Below are the code and all the weights of a small trained network. Each question names an input and a target symbol and asks about switching units off, where a switched-off unit gives its printed mean instead of its output.

import numpy as np


def w(rows, s, z=0):
    codes = np.array(rows[::2]) - 128.0
    scale = np.full(codes.shape[1], s)
    scale[-1] = z or s
    return codes * scale


def norm(h):
    return h / np.sqrt((h * h).mean(-1, keepdims=True) + 1e-5)


def f(y):
    return y / 2 * (1 + np.tanh(0.7978845608 * (y + 0.044715 * y**3)))


def softmax(a):
    e = np.exp(a - a.max(-1, keepdims=True))
    return e / e.sum(-1, keepdims=True)


def log_softmax(a):
    a = a - a.max(-1, keepdims=True)
    return a - np.log(np.exp(a).sum(-1, keepdims=True))


def net(x, mask):
    ids = ['ΣΨΩαγητ'.index(c) for c in x.split()]
    T = len(ids)
    res = E[ids] + P[:T]
    r = norm(res)
    for j in range(3):
        rows = slice(3 * j, 3 * j + 3)
        q, k, v = (r @ M[0][rows].T for M in (Q, K, V))
        z = softmax(np.where(np.tri(T) > 0, q @ k.T / 3**0.5, -1e9)) @ v
        o = O[0][rows]
        res = res + np.where(mask[j], z, o[:, -1]) @ o[:, :-1]
    y = f(norm(res) @ A[0][:, :-1].T + A[0][:, -1])
    res = res + np.where(mask[3:7], y, B[0][:, -1]) @ B[0][:, :-1]
    return log_softmax(norm(res)[-1] @ U[:, :-1].T + U[:, -1])


Q, K, V, O, A, B = {}, {}, {}, {}, {}, {}
E = w([
[154,172,153],'Σ',
[96,53,203],'Ψ',
[192,64,200],'Ω',
[105,117,109],'α',
[204,65,148],'γ',
[116,80,68],'η',
[88,160,3],'τ',
],0.021)
P = w([
[86,237,166],'0',
[176,255,210],'1',
[206,248,205],'2',
[141,204,97],'3',
[181,195,142],'4',
[193,204,143],'5',
[185,211,128],'6',
[192,210,121],'7',
[172,208,99],'8',
[209,213,142],'9',
[198,211,120],'10',
[189,208,121],'11',
],0.0041)
Q[0] = w([
[196,118,176],'H1',
[92,164,95],'H1',
[192,134,232],'H1',
[110,65,85],'H2',
[73,147,187],'H2',
[4,77,96],'H2',
[171,88,83],'H3',
[106,88,79],'H3',
[112,74,47],'H3',
],0.013)
K[0] = w([
[159,207,228],'H1',
[36,83,20],'H1',
[117,145,182],'H1',
[118,213,47],'H2',
[171,102,235],'H2',
[225,152,113],'H2',
[119,88,108],'H3',
[169,17,84],'H3',
[18,107,1],'H3',
],0.0098)
V[0] = w([
[2,89,181],'H1',
[154,134,62],'H1',
[162,211,204],'H1',
[75,38,115],'H2',
[99,157,121],'H2',
[219,222,95],'H2',
[250,240,186],'H3',
[176,165,235],'H3',
[157,178,102],'H3',
],0.0085)
O[0] = w([
[114,73,141,69],'H1',
[228,142,79,143],'H1',
[65,158,242,150],'H1',
[101,112,136,217],'H2',
[237,226,68,137],'H2',
[198,164,251,2],'H2',
[67,145,2,104],'H3',
[71,86,156,75],'H3',
[186,44,83,139],'H3',
],0.0053,0.0013)
A[0] = w([
[221,221,130,253],'N1',
[177,144,35,96],'N2',
[183,2,189,102],'N3',
[99,182,58,42],'N4',
],0.01,0.0033)
B[0] = w([
[38,96,51,255],'N1',
[134,107,245,216],'N2',
[157,198,137,248],'N3',
[181,135,118,148],'N4',
],0.011,0.0056)
U = w([
[167,218,79,134],'Σ',
[168,153,168,254],'Ψ',
[223,189,145,167],'Ω',
[105,116,191,89],'α',
[144,105,105,67],'γ',
[247,76,116,97],'η',
[105,250,122,60],'τ',
],0.016,0.0073)

Each question gives the input, a string of symbols that net reads in full, and the target symbol t.
The units are the heads (3 rows each of Q, K, V and O) and the neurons (one row each of A and B). Each row of codes is followed by its name. A weight is (code - 128) times the scale printed after its matrix; where a second scale follows, it is the last column's (O, A, B and U).
mask holds one flag per unit, heads first, then neurons. A switched-off unit (its flag False) gives its mean, the last column of its rows in O or B, instead of its output. The means were averaged over made-up inputs and are rounded, as every weight is.
A unit's drop is (log p(t) with every unit on - log p(t) with that unit switched off) / (log p(t) with every unit on - log p(t) with every unit switched off).
The circuit of an input: a set's keep is (log p(t) with only the set's units on - log p(t) with every unit switched off) / (log p(t) with every unit on - log p(t) with every unit switched off). Starting from all 7 units, units are removed one at a time, each time the one whose removal leaves the highest keep (on an exact tie, the one counted first), for as long as the keep stays at least 0.8.
circuit, biggest first: the units of the circuit, biggest drop first
k most important neurons: the k neurons with the biggest drops, biggest first
which heads matter: for each layer, one digit per head in row order, 1 if its drop is at least 0.15 and else 0, layers parted by /
drop of u: that unit's drop, to one decimal
input Ψ τ α, target Ψ: circuit, biggest first	N2, H1, H2, N1
input α α α, target α: which heads matter	110
input Ψ Σ τ τ Ω Ψ τ Ψ η Σ γ, target Ω: circuit, biggest first	N3, H1
input α Ψ γ Ψ Ψ Ψ τ Σ η α, target γ: 2 most important neurons	N1, N3
input τ Σ η γ, target Ω: 2 most important neurons	N3, N2
input Σ τ Ω Ψ η, target η: 2 most important neurons	N2, N1
input Σ α γ, target Σ: 3 most important neurons	N2, N1, N3
input α Σ α, target Ψ: 2 most important neurons	N2, N4
input τ α Ω Ψ Ψ η α, target γ: 3 most important neurons	N1, N3, N2
input η Ω α η τ η α η α, target η: 2 most important neurons	N2, N3
input α γ τ Ω, target Ω: drop of N3	0.7
input η τ α Ω, target Ω: drop of H1	-0.1
input Σ α γ γ γ, target Σ: drop of H1	0.5
input η Σ α Ψ Ψ Σ α α τ α η, target η: drop of N2	0.3
